Here is a tiny trained network, its code and every weight. The questions are about switching its units off for an input and a target symbol, where a switched-off unit gives its printed mean instead of its output.

import numpy as np


def w(rows, s, z=0):
    codes = np.array(rows[::2]) - 128.0
    scale = np.full(codes.shape[1], s)
    scale[-1] = z or s
    return codes * scale


def f(y):
    return np.maximum(y, 0)


def softmax(a):
    e = np.exp(a - a.max(-1, keepdims=True))
    return e / e.sum(-1, keepdims=True)


def log_softmax(a):
    a = a - a.max(-1, keepdims=True)
    return a - np.log(np.exp(a).sum(-1, keepdims=True))


def net(x, mask):
    ids = ['ΓΔΠΣαβεζθλμξψω'.index(c) for c in x.split()]
    T = len(ids)
    res = E[ids] + P[:T]
    r = res
    for j in range(3):
        rows = slice(4 * j, 4 * j + 4)
        q, k, v = (r @ M[0][rows].T for M in (Q, K, V))
        z = softmax(np.where(np.tri(T) > 0, q @ k.T / 4**0.5, -1e9)) @ v
        o = O[0][rows]
        res = res + np.where(mask[j], z, o[:, -1]) @ o[:, :-1]
    y = f(res @ A[0][:, :-1].T + A[0][:, -1])
    res = res + np.where(mask[3:19], y, B[0][:, -1]) @ B[0][:, :-1]
    return log_softmax(res[-1] @ U[:, :-1].T + U[:, -1])


Q, K, V, O, A, B = {}, {}, {}, {}, {}, {}
E = w([
[194,120,88,132,254,95,181,135,140,101,244,192],'Γ',
[78,174,239,158,161,33,109,203,141,186,69,56],'Δ',
[96,224,80,28,136,79,51,113,167,100,245,141],'Π',
[182,81,52,35,109,224,84,82,82,101,242,144],'Σ',
[129,42,232,178,128,171,195,189,66,161,69,76],'α',
[241,193,77,63,31,147,210,238,179,116,116,128],'β',
[65,32,69,187,140,51,33,133,31,204,238,96],'ε',
[44,147,182,70,30,186,75,150,98,147,74,20],'ζ',
[128,192,204,138,35,213,25,122,126,132,226,164],'θ',
[124,229,28,156,226,61,50,142,150,191,66,167],'λ',
[94,194,180,117,98,87,4,192,75,44,92,148],'μ',
[85,113,171,127,59,243,188,83,150,239,212,53],'ξ',
[196,58,97,151,208,236,195,84,117,188,107,121],'ψ',
[118,77,91,86,235,48,212,166,104,136,67,61],'ω',
],0.0033)
P = w([
[146,188,120,178,128,133,154,78,97,86,118,70],'0',
[195,188,145,86,139,132,131,148,44,206,134,131],'1',
[214,87,146,99,89,67,97,53,136,146,96,126],'2',
[107,140,119,134,163,178,120,185,160,101,131,93],'3',
[56,126,161,33,167,131,127,134,1,197,154,180],'4',
[204,58,151,109,107,66,31,99,135,186,150,86],'5',
[67,87,91,135,107,158,126,241,193,130,140,150],'6',
],0.0045)
Q[0] = w([
[139,159,76,109,96,151,64,50,151,84,254,196],'h1',
[158,89,60,131,248,8,139,109,151,131,109,176],'h1',
[101,247,137,95,142,68,49,211,144,78,101,157],'h1',
[174,147,82,80,211,211,197,178,149,131,181,141],'h1',
[143,126,97,146,143,153,86,166,148,113,145,71],'h2',
[178,140,148,104,87,117,128,111,138,156,100,135],'h2',
[196,78,125,148,94,45,85,60,154,129,108,108],'h2',
[141,146,151,86,144,120,127,111,87,179,118,148],'h2',
[146,150,148,147,128,81,152,74,93,145,127,171],'h3',
[83,137,81,172,113,190,145,164,132,107,145,144],'h3',
[86,186,111,139,155,201,139,182,130,101,133,101],'h3',
[67,150,113,141,150,124,179,192,104,119,158,139],'h3',
],0.035)
K[0] = w([
[144,145,78,103,103,151,58,87,137,106,251,171],'h1',
[140,96,63,155,245,38,116,137,124,143,140,145],'h1',
[104,247,132,101,120,65,87,162,154,70,78,168],'h1',
[178,163,78,97,153,185,244,111,158,82,127,173],'h1',
[101,106,103,167,141,140,92,143,172,82,137,84],'h2',
[128,156,135,123,101,164,164,131,97,114,128,113],'h2',
[154,180,96,201,130,93,134,56,99,68,116,51],'h2',
[106,148,166,87,169,160,145,104,103,128,123,144],'h2',
[182,164,142,102,151,94,128,120,96,175,150,144],'h3',
[132,88,133,75,119,157,121,137,144,172,123,184],'h3',
[105,106,134,86,166,146,87,177,188,140,142,156],'h3',
[143,99,151,93,131,80,113,179,124,195,119,120],'h3',
],0.031)
V[0] = w([
[221,126,165,42,109,95,116,89,83,169,130,112],'h1',
[167,125,129,155,106,93,117,174,183,112,107,131],'h1',
[165,88,86,134,66,138,132,177,240,93,125,111],'h1',
[192,187,121,195,124,124,135,89,147,78,116,47],'h1',
[140,190,150,140,122,143,59,76,104,137,48,106],'h2',
[200,174,93,149,101,108,140,209,128,208,113,152],'h2',
[73,118,113,117,65,199,88,169,133,174,163,129],'h2',
[180,143,137,133,83,175,171,128,254,53,97,112],'h2',
[147,167,170,179,156,155,141,71,190,220,159,138],'h3',
[72,176,68,66,113,76,107,110,194,149,157,94],'h3',
[142,117,48,98,129,191,154,79,110,176,62,102],'h3',
[200,152,90,111,135,151,73,89,97,89,166,175],'h3',
],0.021)
O[0] = w([
[180,76,145,45,84,99,96,194,166,188,124,159,254],'h1',
[107,76,101,122,105,135,149,76,75,115,161,140,93],'h1',
[104,53,108,154,118,59,118,39,34,97,151,111,51],'h1',
[30,61,133,114,162,153,107,174,76,141,183,123,99],'h1',
[132,139,117,158,133,3,118,75,148,129,110,122,149],'h2',
[153,215,167,68,182,102,159,186,118,180,91,140,160],'h2',
[68,109,76,138,149,125,79,208,148,196,125,136,138],'h2',
[165,186,93,170,46,166,154,151,216,77,64,166,16],'h2',
[165,137,100,210,87,88,189,204,64,149,151,93,123],'h3',
[89,141,102,94,96,105,187,139,204,162,223,102,128],'h3',
[112,130,43,76,137,115,144,111,121,117,69,33,155],'h3',
[150,169,68,129,113,144,110,42,78,170,134,171,127],'h3',
],0.012,0.0052)
A[0] = w([
[68,153,155,173,150,59,130,40,131,92,71,76,132],'n1',
[108,197,127,104,129,124,164,56,111,71,170,127,100],'n2',
[132,98,80,157,52,76,120,91,165,86,168,65,104],'n3',
[171,93,163,117,98,154,122,12,135,102,137,168,110],'n4',
[163,76,139,185,115,78,64,87,131,74,80,152,113],'n5',
[178,180,87,183,176,101,190,78,62,101,144,123,5],'n6',
[108,143,50,183,122,161,100,41,88,145,102,144,139],'n7',
[130,99,164,187,127,133,186,128,79,79,137,60,128],'n8',
[197,89,62,157,100,97,136,103,56,131,95,109,154],'n9',
[131,126,57,132,99,68,137,20,140,151,139,139,118],'n10',
[127,154,160,218,123,116,130,81,107,90,231,146,145],'n11',
[141,175,103,221,134,115,121,113,65,135,106,73,134],'n12',
[164,126,167,159,154,188,90,42,107,59,109,76,121],'n13',
[124,160,82,144,58,97,166,89,60,46,82,130,45],'n14',
[156,125,165,191,47,70,154,82,101,162,148,175,90],'n15',
[160,111,134,117,124,45,155,30,133,71,112,70,123],'n16',
],0.011,0.0022)
B[0] = w([
[165,169,99,174,208,56,64,163,139,74,92,77,209],'n1',
[52,146,143,154,177,141,172,64,149,111,71,164,189],'n2',
[103,89,68,130,51,106,196,152,89,138,43,75,235],'n3',
[169,128,173,131,108,173,95,80,124,105,126,8,225],'n4',
[108,96,173,204,137,112,73,85,142,162,83,210,228],'n5',
[96,43,206,130,135,195,83,181,191,127,122,31,177],'n6',
[84,173,155,127,11,60,76,112,170,97,211,153,215],'n7',
[190,178,81,75,121,184,149,119,141,202,152,143,218],'n8',
[77,204,128,96,141,129,65,145,100,55,107,117,252],'n9',
[128,144,65,144,182,193,100,78,152,230,118,172,242],'n10',
[163,73,182,48,109,70,151,146,146,144,52,149,208],'n11',
[192,61,140,209,113,150,159,95,126,141,195,136,191],'n12',
[131,75,66,60,124,205,99,187,98,59,134,206,209],'n13',
[123,184,214,181,136,161,174,199,44,194,114,129,179],'n14',
[171,135,93,194,161,116,177,197,106,76,214,149,214],'n15',
[77,143,190,63,163,137,225,131,184,85,201,149,254],'n16',
],0.014,0.0057)
U = w([
[160,159,138,149,111,145,92,146,109,76,174,78,94],'Γ',
[139,95,152,152,88,79,161,149,136,93,174,164,165],'Δ',
[163,100,86,156,108,157,176,118,129,164,147,93,120],'Π',
[96,154,99,120,93,144,91,98,144,123,146,126,141],'Σ',
[117,124,159,126,136,98,81,118,133,87,94,163,80],'α',
[231,210,149,90,115,100,129,151,171,169,73,134,146],'β',
[83,43,145,94,176,90,92,112,3,171,187,98,253],'ε',
[95,88,116,127,117,121,172,102,150,163,78,176,116],'ζ',
[150,115,75,170,155,153,107,153,116,116,114,187,103],'θ',
[104,161,83,99,175,137,161,138,141,78,154,155,64],'λ',
[126,120,155,189,163,146,129,94,170,152,131,108,46],'μ',
[108,121,96,130,117,93,116,148,116,88,94,72,202],'ξ',
[79,181,163,156,124,145,150,130,99,133,103,136,89],'ψ',
[116,72,169,94,75,177,150,124,151,110,124,107,99],'ω',
],0.0052,0.0021)

Each question gives the input, a string of symbols that net reads in full, and the target symbol t.
The units are the heads (4 rows each of Q, K, V and O) and the neurons (one row each of A and B). Each row of codes is followed by its name. A weight is (code - 128) times the scale printed after its matrix; where a second scale follows, it is the last column's (O, A, B and U).
mask holds one flag per unit, heads first, then neurons. A switched-off unit (its flag False) gives its mean, the last column of its rows in O or B, instead of its output. The means were averaged over made-up inputs and are rounded, as every weight is.
A unit's drop is (log p(t) with every unit on - log p(t) with that unit switched off) / (log p(t) with every unit on - log p(t) with every unit switched off).
The circuit of an input: a set's keep is (log p(t) with only the set's units on - log p(t) with every unit switched off) / (log p(t) with every unit on - log p(t) with every unit switched off). Starting from the 12 units with the biggest drops (on a tie, the unit counted first), units are removed one at a time, each time the one whose removal leaves the highest keep (on an exact tie, the one counted first), for as long as the keep stays at least 0.8.
circuit, biggest first: the units of the circuit, biggest drop first
most important unit: the unit with the biggest drop
top k neurons: the k neurons with the biggest drops, biggest first
heads that matter: for each layer, one digit per head in row order, 1 if its drop is at least 0.15 and else 0, layers parted by /
input Π α μ, target Π: most important unit => h3
input ψ Π θ, target ψ: circuit, biggest first => h3, h2, n14, n9
input Γ Δ Σ, target Γ: top 3 neurons => n4, n15, n9
input μ ω Δ, target μ: top 3 neurons => n4, n5, n10
input α Γ Γ, target α: heads that matter => 011
input Σ λ Γ ω ε, target β: heads that matter => 100
input Γ Π β μ θ ω, target Γ: circuit, biggest first => h2, n4, h3, n15
input ε ω ω ω ω Δ μ, target α: top 2 neurons => n1, n11
input Γ Δ ε, target Γ: top 3 neurons => n4, n15, n9
input θ α Π, target θ: circuit, biggest first => h3, h2, n15, n10
input Δ ψ β ξ λ ω α, target θ: heads that matter => 111
input Γ ψ ξ Σ α ξ ζ, target ξ: circuit, biggest first => h1, n1
input Π μ ω, target Π: top 3 neurons => n10, n3, n15
input β ζ λ, target β: heads that matter => 010
input α Γ Δ ξ α, target ε: heads that matter => 010
input ω ζ Δ Π ε ω, target ω: top neuron => n16
input ω ζ α Π ε ε, target ω: heads that matter => 011
input μ ζ ψ μ Π ζ θ, target Δ: heads that matter => 111
input μ ε θ β ξ Γ ω, target λ: circuit, biggest first => h1, n16
input Δ Σ Γ, target Δ: heads that matter => 011
input ε ψ Γ ξ, target Π: circuit, biggest first => h3, h1, n12, n8
input Γ μ ξ Π Σ, target β: circuit, biggest first => h1
input α ε ξ, target α: circuit, biggest first => h3, n5, h2, n9
input λ Σ ψ ε α, target β: heads that matter => 100
input ε Δ ζ ζ ω α Γ, target ω: circuit, biggest first => h1, n6
input ω ζ μ α ε θ Σ, target Σ: circuit, biggest first => h1, n7, n10
input Σ ξ ε Π β, target β: circuit, biggest first => h1
input θ ε μ, target θ: top 3 neurons => n15, n10, n5
input α ω μ ε ψ Δ ξ, target Π: heads that matter => 111
input Σ Γ ω β, target ψ: heads that matter => 110
